Below is a small trained network, with its code and all its weights. Each question gives an input and a target symbol and asks what happens when units are switched off, that is, made to give their printed mean instead of their output.

import numpy as np


def w(rows, s, z=0):
    codes = np.array(rows[::2]) - 128.0
    scale = np.full(codes.shape[1], s)
    scale[-1] = z or s
    return codes * scale


def norm(h):
    return h / np.sqrt((h * h).mean(-1, keepdims=True) + 1e-5)


def f(y):
    return y / 2 * (1 + np.tanh(0.7978845608 * (y + 0.044715 * y**3)))


def softmax(a):
    e = np.exp(a - a.max(-1, keepdims=True))
    return e / e.sum(-1, keepdims=True)


def log_softmax(a):
    a = a - a.max(-1, keepdims=True)
    return a - np.log(np.exp(a).sum(-1, keepdims=True))


def net(x, mask):
    ids = ['βγδεζλμστφ'.index(c) for c in x.split()]
    T = len(ids)
    res = E[ids] + P[:T]
    u = 0
    for l in range(2):
        q, k, v = (norm(res) @ M[l].T for M in (Q, K, V))
        z = softmax(np.where(np.tri(T) > 0, q @ k.T / 2**0.5, -1e9)) @ v
        res = res + np.where(mask[u], z, O[l][:, -1]) @ O[l][:, :-1]
        u += 1
        y = f(norm(res) @ A[l][:, :-1].T + A[l][:, -1])
        res = res + np.where(mask[u : u + 4], y, B[l][:, -1]) @ B[l][:, :-1]
        u += 4
    return log_softmax(norm(res)[-1] @ U[:, :-1].T + U[:, -1])


Q, K, V, O, A, B = {}, {}, {}, {}, {}, {}
E = w([
[122,152,138,105,203,183],'β',
[129,138,118,148,151,164],'γ',
[76,171,104,98,142,123],'δ',
[164,218,189,144,131,177],'ε',
[128,105,119,138,147,155],'ζ',
[116,188,90,107,134,155],'λ',
[179,147,131,82,172,192],'μ',
[91,183,104,165,131,159],'σ',
[96,135,218,115,4,130],'τ',
[109,144,83,130,115,155],'φ',
],0.017)
P = w([
[254,181,9,118,100,60],'0',
[121,211,51,44,154,167],'1',
[102,189,72,76,145,158],'2',
[127,162,90,72,120,177],'3',
[104,164,90,86,133,159],'4',
[94,168,105,95,148,154],'5',
[122,148,136,106,157,173],'6',
[103,162,130,107,166,159],'7',
[117,146,134,124,163,187],'8',
[110,153,151,126,190,174],'9',
[76,186,160,120,217,147],'10',
[131,124,170,150,197,206],'11',
],0.0086)
Q[0] = w([
[36,159,203,75,2,180],'0.h1',
[88,73,232,178,112,69],'0.h1',
],0.0049)
K[0] = w([
[207,88,136,206,22,41],'0.h1',
[222,192,2,210,206,62],'0.h1',
],0.0059)
V[0] = w([
[142,129,255,40,66,150],'0.h1',
[81,230,125,202,9,246],'0.h1',
],0.0058)
O[0] = w([
[69,28,212,170,155,26,130],'0.h1',
[22,89,129,135,255,90,254],'0.h1',
],0.0069,0.0078)
A[0] = w([
[77,123,73,179,169,37,223],'0.n1',
[254,234,48,119,70,145,193],'0.n2',
[118,133,139,125,68,36,88],'0.n3',
[79,193,183,146,152,89,252],'0.n4',
],0.0075,0.0023)
B[0] = w([
[229,121,174,101,159,152,189],'0.n1',
[192,151,94,3,143,101,172],'0.n2',
[194,153,178,176,166,113,113],'0.n3',
[154,93,77,164,102,155,254],'0.n4',
],0.011,0.0065)
Q[1] = w([
[182,50,3,113,79,79],'1.h1',
[56,13,159,170,177,134],'1.h1',
],0.008)
K[1] = w([
[214,132,91,30,255,184],'1.h1',
[121,157,123,75,15,50],'1.h1',
],0.0079)
V[1] = w([
[8,95,106,140,122,145],'1.h1',
[150,111,186,233,133,73],'1.h1',
],0.012)
O[1] = w([
[50,117,220,146,151,58,122],'1.h1',
[78,8,43,182,117,171,2],'1.h1',
],0.011,0.0096)
A[1] = w([
[219,255,112,57,145,40,156],'1.n1',
[199,169,77,81,83,123,65],'1.n2',
[32,36,152,156,120,86,2],'1.n3',
[86,44,64,142,55,134,77],'1.n4',
],0.0093,0.0041)
B[1] = w([
[156,89,112,59,116,254,255],'1.n1',
[143,155,19,61,193,14,153],'1.n2',
[41,95,122,6,66,103,150],'1.n3',
[175,153,177,177,206,214,137],'1.n4',
],0.0088,0.017)
U = w([
[114,96,112,141,116,139,63],'β',
[131,133,207,111,82,254,83],'γ',
[121,136,129,144,116,101,57],'δ',
[82,107,107,124,118,102,112],'ε',
[190,146,52,63,178,113,254],'ζ',
[123,143,136,142,120,82,88],'λ',
[108,111,101,143,121,147,46],'μ',
[146,188,214,149,153,20,86],'σ',
[188,80,19,232,119,188,114],'τ',
[133,210,202,238,187,204,41],'φ',
],0.0073,0.0044)

Each question gives the input, a string of symbols that net reads in full, and the target symbol t.
The units are the heads (2 rows each of Q, K, V and O) and the neurons (one row each of A and B). Each row of codes is followed by its name. A weight is (code - 128) times the scale printed after its matrix; where a second scale follows, it is the last column's (O, A, B and U).
mask holds one flag per unit, layer by layer, with each layer's heads first. A switched-off unit (its flag False) gives its mean, the last column of its rows in O or B, instead of its output. The means were averaged over made-up inputs and are rounded, as every weight is.
A unit's drop is (log p(t) with every unit on - log p(t) with that unit switched off) / (log p(t) with every unit on - log p(t) with every unit switched off).
The circuit of an input: a set's keep is (log p(t) with only the set's units on - log p(t) with every unit switched off) / (log p(t) with every unit on - log p(t) with every unit switched off). Starting from all 10 units, units are removed one at a time, each time the one whose removal leaves the highest keep (on an exact tie, the one counted first), for as long as the keep stays at least 0.8.
circuit, biggest first: the units of the circuit, biggest drop first
unit that matters most: the unit with the biggest drop
k most important neurons: the k neurons with the biggest drops, biggest first
top k neurons in layer l: the k neurons of layer l with the biggest drops, biggest first
drop of u: that unit's drop, to one decimal
input σ γ σ ε φ τ β ζ φ, target σ: circuit, biggest first => [1.h1 0.h1 1.n1 0.n2]
input σ τ σ μ γ, target σ: 2 most important neurons => [1.n1 0.n2]
input σ ε τ, target σ: circuit, biggest first => [1.h1 0.n2 1.n1]
input ε ε σ ε β ζ σ ε ε ε σ ε, target φ: unit that matters most => 1.n1
input σ ζ γ σ σ ε ε τ ε φ, target σ: circuit, biggest first => [0.h1 1.h1 1.n1 0.n2]
input τ ε ε β ε γ φ β σ ε β, target τ: circuit, biggest first => [1.h1 0.n3]
input β ε ε μ λ σ ε ε σ σ, target φ: circuit, biggest first => [0.n2 1.n1 1.n2 1.h1]
input δ β ε ε ε β λ μ σ σ ε, target φ: 2 most important neurons => [0.n2 1.n1]
input σ λ ζ μ γ σ β ε τ ε ε, target σ: circuit, biggest first => [1.h1 1.n1 0.n1]
input τ β μ, target τ: top 2 neurons in layer 0 => [0.n2 0.n3]
input τ φ σ φ λ, target τ: 2 most important neurons => [0.n2 0.n1]
input ε β σ ε ε β β σ σ β σ, target φ: top 3 neurons in layer 1 => [1.n1 1.n2 1.n3]
input σ φ σ φ φ τ φ μ σ δ, target σ: top 2 neurons in layer 0 => [0.n2 0.n1]
input τ γ σ ε γ γ λ, target τ: unit that matters most => 1.h1
input σ ε τ ε, target σ: 2 most important neurons => [1.n1 0.n2]
input τ γ μ δ β ε, target τ: drop of 1.h1 => 0.9
input σ β β β λ ζ σ τ γ, target σ: drop of 1.h1 => 0.9
input σ β ε τ, target σ: drop of 0.n2 => 0.6
